[ 18  19   3 -14 -41 -23   8   0  26   6  21   0 -19 -11  -8  10 -14 -37
   5   3  -9  16  -8  -9  -9  11  11   3 -15 -20]	U, (78)
[  4  -4  -4 -11 -30 -22  30  18   6 -51  26 -18  -2  -6   5  -9  -4 -15
 -21  -4 -16  18   2   8   0   4  -3  22   0  12]	U, (83)
[  2 -20 -41   4  13   1 -26 -12  44 -52   1  19  -1   8  -6   8 -40  11
  22 -26  18 -23   7  25   3 -24 -23  -1  -3 -30]	N, (77)
[  3 -14 -25  17  19  -7  -6 -34  30  19  -5  -3 -33   0 -10  -8 -12  -9
  21 -27  -3 -15 -14   6  -3  -9 -13 -13   0 -41]	N, (78)
[ 14  22  10   1   1  17 -28  15  22 -76   4  43 -21  21 -38  32  31   0
  20 -19  54 -29  20  40 -28  12 -12   3  15  -9]	A, (87)
[-13 -19  17  20   5  -8   2 -25  16   2   0  -4 -12  -3   4 -10 -17  -1
  15  -4 -18  -3 -11 -10  -1  -1  -4  -3  -3 -28]	N, (78)
[ 33  21  -4  -7  -9  14  13  -2  28  29 -17  10 -28   2  -9  14   1 -47
  19 -17  19 -30   9  42 -16 -14  10 -17  21 -15]	A, (78)
[ -1 -10   1   8 -18 -16  17 -13  23 -14   5  -8 -31 -10   4   8 -24 -26
   8  -3 -22   2  -1  -4  -2  -5   1  -5  -4 -40]	U, (78)
[ -9 -26 -26  25  35  -4  -4 -26  14  42 -24 -13 -26   1   3  -1   1 -13
  17 -22  -4 -26   8   6  -1  -1  -1 -12  15 -47]	N, (78)
[ 14   3  13 -28 -57  13   1   9  26 -27  19  36 -10  -1   1  16 -43 -26
 -10   0   1  16  12  11 -12   2 -14  -2 -13  -9]	U, (77)
[ 19  -5  -2 -16 -36 -17  26  19  23 -66  20 -16 -13  -5   1   3  -4 -15
 -10   1  -2  15   2   3 -14  -5  -4  16  -4   4]	U, (83)
[  6   3  22   1 -30  -3  24  -7  19  18  -4  -3 -21  -6  -1  10 -15 -30
   9   3 -24   0   0  -9  -5  -1   9 -12  -4  -2]	U, (78)
[ 17  -8  24   8 -29  -6  21 -10  32 -53  18   2 -38  -5 -21  12 -16 -16
  18  -1  -3 -11   4  -5  -4 -13   5  -2  -5  -8]	U, (87)
[ 10  -1  -5 -14 -28  -4  21  33  26 -84   6 -19 -20   2   2 -17   2 -23
   4 -20   3  14  11  32 -17   5 -23  21  12 -13]	U, (83)
[  9 -47 -27  15  18  -9   2 -27  25 -84  -3  15 -10   0 -16   4 -33  14
  26 -14   5 -22   2  28  10 -45 -13  -5   1 -10]	N, (87)
[ -7   5 -31   9  17   2 -35 -16  16  -2  10  43  13   2 -10   4 -20  25
 -16  -4  10   4 -15   5  -3  23 -15   8 -11 -32]	N, (87)
[ 12  -1  21   4 -20 -22  38  12  -6 -49  40 -27 -31 -16  -9 -25  28 -15
   7   8 -34  30 -17 -15  -6  13   3  18  16   0]	U, (83)
[  6  -4  -1   1 -32 -17  25  -2  26  11   6 -14 -45  -1  12 -10 -29 -49
   2 -16 -32   6  -5  -6 -12  11  -6  -3   6 -31]	U, (78)
[  8   2  -7   1 -14  -7  13   0  31  17   1  -6 -19  -3   6  -1 -18 -39
  11 -18 -16  -3  -6   5  -4   3  -4  -8   8 -28]	U, (78)
[ 14  16   3   0   4   4   0 -15  14   7  -1  -3 -37   6 -15   7  36 -28
  31 -19  15 -23   6  24 -17  -5   3 -13  12 -15]	A, (78)
[ 25  31 -25 -18   2  14   0   8  22 -25   1  14 -22  -8 -33   9  29 -19
  19 -10  38 -23  10  39 -30 -13  15   0  14   7]	A, (83)
[ 10  14 -20 -11  -5   5 -13   3  30 -46   6  42 -11  11 -27  13 -12  -5
   6 -34  21 -23  15  41 -39 -13 -53  -8   8   2]	A, (77)
[ 16  26  -7 -18   6  18  -1  20  27 -41  -6   7 -24  12 -31   1  38 -19
  12 -26  27 -25  21  52 -19  -7   9  -7  37   2]	A, (83)
[  3  -2  13   7 -21 -14  11  -7  24  11  17   1 -36  -9  -3   4  -8 -24
   9  -1 -28   4 -22 -16  -6   7   6 -23  -3 -38]	U, (78)
[ -8 -16 -45  13  43  -8   8  -4   6 -48   5 -14  -1  -3   5 -23  10  28
   7 -36 -15  -3  -4  34  -3  -9 -15  16  16 -42]	N, (83)
[ 17  10  -5 -10  -4   7 -12  13  27 -65   3  51 -28   9 -30  18  10  -8
  28 -20  30 -30  28  44 -25 -12 -12 -11  17  -9]	A, (87)
[ -4 -35 -43  14  44 -17  15   1  -7 -20 -11 -48  12  -8  28 -32  -5   5
   6 -16 -15  10  -8  13  17  -4 -12  10  10 -16]	N, (83)

[-19   4 -18  -4   6   1 -19   1 -24  -2  16 -48  16 -15   4 -57  25 -23
  -1   3   9  -4  12   3   2  17 -14  44  16  11]	(13), (6)
[-31  -5  14  -1 -18  -1 -11 -35  -2   4 -32 -10   5  14  22   9  17 -13
   7 -22  12  10 -20  15 -14  -2  -3 -29  27   4]	(12), (6)
[-21   2  -8  14  -9  11 -15   0  83  -6 -19 -25  14  13   5   4  18 -21
   0 -27  -1  21  31   9 -15  -6 -13  20  37  -3]	(12), (6)
[ 12  -2 -25  18  15  12  21   3  13   2   0  24 -10   0 -10  26  -2   4
 -27  -4 -27   5  12  30   1 -11 -14 -29   6   1]	(13), (6)
[-44   8  18 -27  -9  -3 -39  -4 -12  -1 -14 -69  14   1  18  -6  31 -17
  49 -16  19  13 -20  -1 -19  13  -2  52  42   4]	(12), (6)
[ -6  -5 -29  11  11  15   8  -5   5  -5 -22  14   7  -5  -8  54   1 -11
 -10 -47  -9  55  -5  44  -4 -18 -26 -11  40  -2]	(12), (6)
[ 15  -5 -34  27   4  10   9 -16  19   1 -22  39  -9  17 -21  64 -14   5
  13 -62 -12  33 -11  13  -1 -25  -8 -40  29  -3]	(12), (10)
[  3  13   6  24   1 -18 -23   8 -51  10  43 -22  18 -13 -19 -65 -38  -7
  25  -3   5 -40  -7   9  12  16 -18  35  -2  19]	(13), (10)
[  5  -8 -30  35  -5  15  13   6  11   9   4  19  -9  11  -7  59 -11 -26
   0 -45 -15  35 -11  18 -22 -18 -10 -36  55   0]	(12), (6)
[  8 -16  -1  10   1  18  32   4  24  -7 -26  18 -31  10  -7  62  -1   3
 -23 -26 -15  20 -13  22 -16 -26   1 -29  16  -3]	(11), (6)
[  7   6  29  21 -13  -2  19   6  -4 -21  -7  61 -21  25  13  11  -8 -11
 -17 -25   9  -6 -34  -4   2 -31 -17 -38  11 -13]	(11), (10)
[-37  20  22  -7 -16  -9 -31   9 -28   0 -13 -27  -1  -5  14 -17  11 -25
  24 -11  24  29 -31  -6 -12  -2  -6  37  24   4]	(12), (10)
[-18 -12 -25   9   5   6  -1 -10   6  -4 -12 -17  -8  14  -4  21  20 -25
   2 -32  -2  24   8  16  -2   3 -12   3  30   2]	(12), (6)
[-14  -6   4  -4   2   7 -22  -2 -14  -4 -16 -42  -6 -22 -42  33  22 -38
  18 -24  -7  27  -4   5 -31   3   8  27  42  -6]	(12), (6)
[  3  10  16   9  -1 -14  -2  28 -16  35  18 -17  11  -5  16 -43 -10   5
  29  25   2 -19  11 -17   9  -5 -10  11 -24   7]	(13), (10)
[ -3  -7   2  -1   7  10   2   4  -7   9   8 -32   4 -10  15 -19  -3   0
 -46  25 -19 -24   9   8 -17   4 -14  18 -17   4]	(13), (6)
[ 33 -31 -56  52  32  32  55  -7  32   8  -9  61 -18  18  -6  88  11   1
 -13 -61 -37  46   9  28  -7 -29 -17 -60  29 -16]	(12), (6)
[-26  10  11 -11  -8  -9 -30  11 -22  -6  -4 -34 -22 -12  -3 -12  11 -31
  29 -17  22  -3 -29 -23   0  -3  -6  29  35  -7]	(12), (10)
[ 26   6 -23  57  10  -9 -20   5 -27  -3  47   9  -6  -1 -18 -52 -10  -3
 -23  -2 -19 -37 -15  18  10 -22 -19  11 -25  32]	(13), (10)
[  0 -12 -56  36  15  -1  -1  -5  -7  -6  53 -35  23  -8 -13 -29   1  -3
  -3  17 -42  -4  26  16  15  10  21  18   0  12]	(13), (6)
[ -3 -32  -4   7  -5   5 -14  -5  15 -11 -17  17  -2  16  -5  20   0 -13
  17 -42   1  12 -12 -12  -6 -13  -2 -11  37  -5]	(12), (10)
[ -1   4 -19  22  17 -18 -10  -2 -24  10  65 -23   4 -10  -1 -51   4   1
   7  11 -23  -7   7   5   4   2 -13  35   5  11]	(13), (6)
[   6    1  -28   33   16    1  -13    1  -44    8   50  -35   -3  -29
    7 -101  -11   -8    6   -1  -12  -38    0    5   20   -3  -14   34
   -8   16]	(13), (10)
[ -2  14  15  -3 -19  -4 -23   4  -6 -20 -19   1  -4   9   4  16  13 -15
  22 -30  18   7 -34 -18   3 -14  -7   0  29 -14]	(12), (10)
[ -8  -1  -6   6  18  -5   1  -4 -28 -23  22 -48  -1 -24   0 -31 -12 -10
  14   6  11 -18   1  -5  -1   6  14  27   7   8]	(13), (10)
[  2   0 -32   2   6  -6 -12  -6 -17 -15  27 -37  12 -17  -5 -19  -3  -7
  45 -23  -9   7  18 -15  16   3   7  22   1  -9]	(13), (10)
[-17   4  -4 -10 -20  -8 -21   6 -28   8 -21  13   4   2  15  22   2 -24
  40 -24   2  20  -6 -15 -44 -16  -4  16  28  -1]	(12), (10)
[ 23  -2 -29  17  16   4 -32   4 -28  -4  42 -34  14 -21 -10 -34   6 -13
   7  -4  -3  -7 -24   1  -8  -4  -9  20  11  19]	(13), (10)
[-34  13  18 -25 -41 -10 -52   4 -41   0  -5 -36   9  -5  -4 -25   2 -30
  39 -19  39 -13 -23 -15  19  -4   0  40  31 -21]	(12), (10)
[  5  10 -14   2  -8   3 -15  -6   0 -14 -10   3  -1  -5 -19  28  20  -3
   1 -25  18  12 -40  -6   1 -16 -11  -2   4   6]	(12), (10)
[ -2 -10 -33  15   1  20  10  -1   9  11 -28  16 -13  15  10  63  29 -20
   9 -59 -24  24   1  -3  -5 -36 -23 -25  40 -14]	(12), (6)
[ 20 -16 -18  30  18  16  29 -12  22   3   2  -5 -18   0  -8  39  24   1
 -38  -6 -20  14  13  12  -9  -4  -2 -19   8   1]	(13), (6)
[ -8 -21 -29  21   8  16   7 -11  10   2 -30  12  -9   6   0  61   6  -1
  -9 -45  -9  41   9  16 -11 -29  -6 -12  41  -9]	(12), (6)
[-13  18  20  -6 -10 -21 -31   6 -54   2  31 -48   3 -22   8 -71 -15  -5
  30  41  18 -35  -6 -21  28  32   5  39   4  19]	(13), (10)
[  1  10   6  11 -14 -13  -7  -2   3   2 -22   2  16  13   8 -13   3 -28
  23 -24  15  -2 -45  -5  14 -16  -8   6  27   7]	(12), (10)
[ 23 -15 -30  52  12   3   5  -3   8   3 -10  36   6  24 -11  42   0 -32
  14 -56 -19  16 -16   9 -11 -36 -29 -29  31  -4]	(12), (10)
[ 26 -23 -41  31  34  23  15   6   3   4   3  18   3  -7 -12  50   5 -10
 -14  -9 -37  11  -5  -2  -6 -13 -12 -21  13  -7]	(13), (6)
[ 15  -8 -54  54  19  16 -26   4 -11  14  49 -32  26 -12   1 -40  23 -51
   9   7 -36  -1  14  -7  -7   2 -14  15  16  34]	(13), (6)
[ 29 -15 -41  57  22  12  30  -5  -2   9  47  32  -2 -10 -16  -8 -16   3
 -37   6 -36 -18   2  16  18  -8 -25 -35  -7   2]	(13), (6)
[ 45 -28 -73  62  26  28  41 -12  41  -6 -17  50 -27  10 -36 113   6  -7
 -20 -79 -50  52  -3  23  -5 -33   0 -74  54  -7]	(12), (6)
[ -3  33 -18   5  -3 -18 -11   2  -1  -6   3  35  -7  41 -15  16  -2 -25
  15 -68  11  18 -25   6   9 -29  -7 -17  48   7]	(12), (10)
[ 26 -15 -44  35  31  13   8   1  -3  14  32 -13  11 -21  -7   3  24  -1
  -2  -6 -38  14  37  11   9  -8 -12  -4   1 -13]	(13), (6)
[ 14  -1 -16 -15  11   2  12  10   8  -6 -37  17 -11   8 -31  65  -5 -26
  10 -55   5  31 -13  -6   5 -36  -8 -29  25 -15]	(12), (10)
[  0 -11 -18  39  23   1   9 -14 -22  13  33  -4  -7 -15   9 -50  17   5
 -10  28 -31 -23  12  17   1  -1 -28  25  -2  31]	(13), (6)
[-41  17  31 -21 -21   8 -41  18 -20 -14 -45 -11  16   2  30 -12  29 -28
  21  14  31   2 -30 -10 -26   6  -7  55  31   8]	(12), (6)
[-14   8 -18   6  -2  -7 -35  34 -23 -10  -6 -17 -10  -5  -7   5   3 -23
  38 -44   7   5 -30 -16  -7  -9  11  26  32   8]	(12), (10)
[ 21  -2 -48  37  14  -9   3 -21   0  -2  32  11  -3  16 -14  10 -35 -22
  11 -34 -16  -8   0   5   2 -12  -4 -23  14   0]	(13), (10)
[-13  14  -6  12 -14  -9 -41   5 -31   3  -2 -24  -2  -6 -13 -61   8  -7
  41 -16  11  -5 -33  -5  -3   5  -5  32  55  12]	(12), (10)

[  9 -32   4   8  28  -3  77  15 -16  -9  -3   3  12  -2  15  16   2   7
   6 -33 -18 -15  20   9  -3  28   4   7  -1 -20]	Bunog, G
[ -4   3  17  15  31   6  -4   4   9 -11  26   2 -12  -2  13   0 -28   7
  -4 -21  -7   2 -11 -11   4 -22   9  -1   6 -15]	Bunog, F
[  3 -24   7   0   5  -4  91  15  -3  -6   4   8  18   1  32  28  -1   6
 -10 -23 -14  22   3  19   1  23  -2  -4 -14 -13]	Bunog, G
[ -7  36  14  23 -19   6 -15  10 -10 -16   7 -17  -8  -5  11  -6  34  22
  -3 -24   2  -9  -1  -9 -18 -12   0   0  25 -14]	Bunog, H
[  7   0  -2   0  22  -1 -19   6   5  12   6  15   9  -3  10  21 -25  -7
  23   4  -9   3 -17   1   8  -2  -1  -5 -30  -7]	devar, G
[-13 -38  -3 -10  23   2  25   1   6   3 -19   4  12   3   7  18 -20  -5
  12  -3 -13   3  -5  11  10   7  13   1 -23   4]	Duku, G
[  1 -24  15  -1   7  -1  52  14 -16  -6 -15   2  22  -6  29  23   7   7
 -15 -12 -13   7   2   0 -12  14   9   1  -6 -18]	Bunog, G
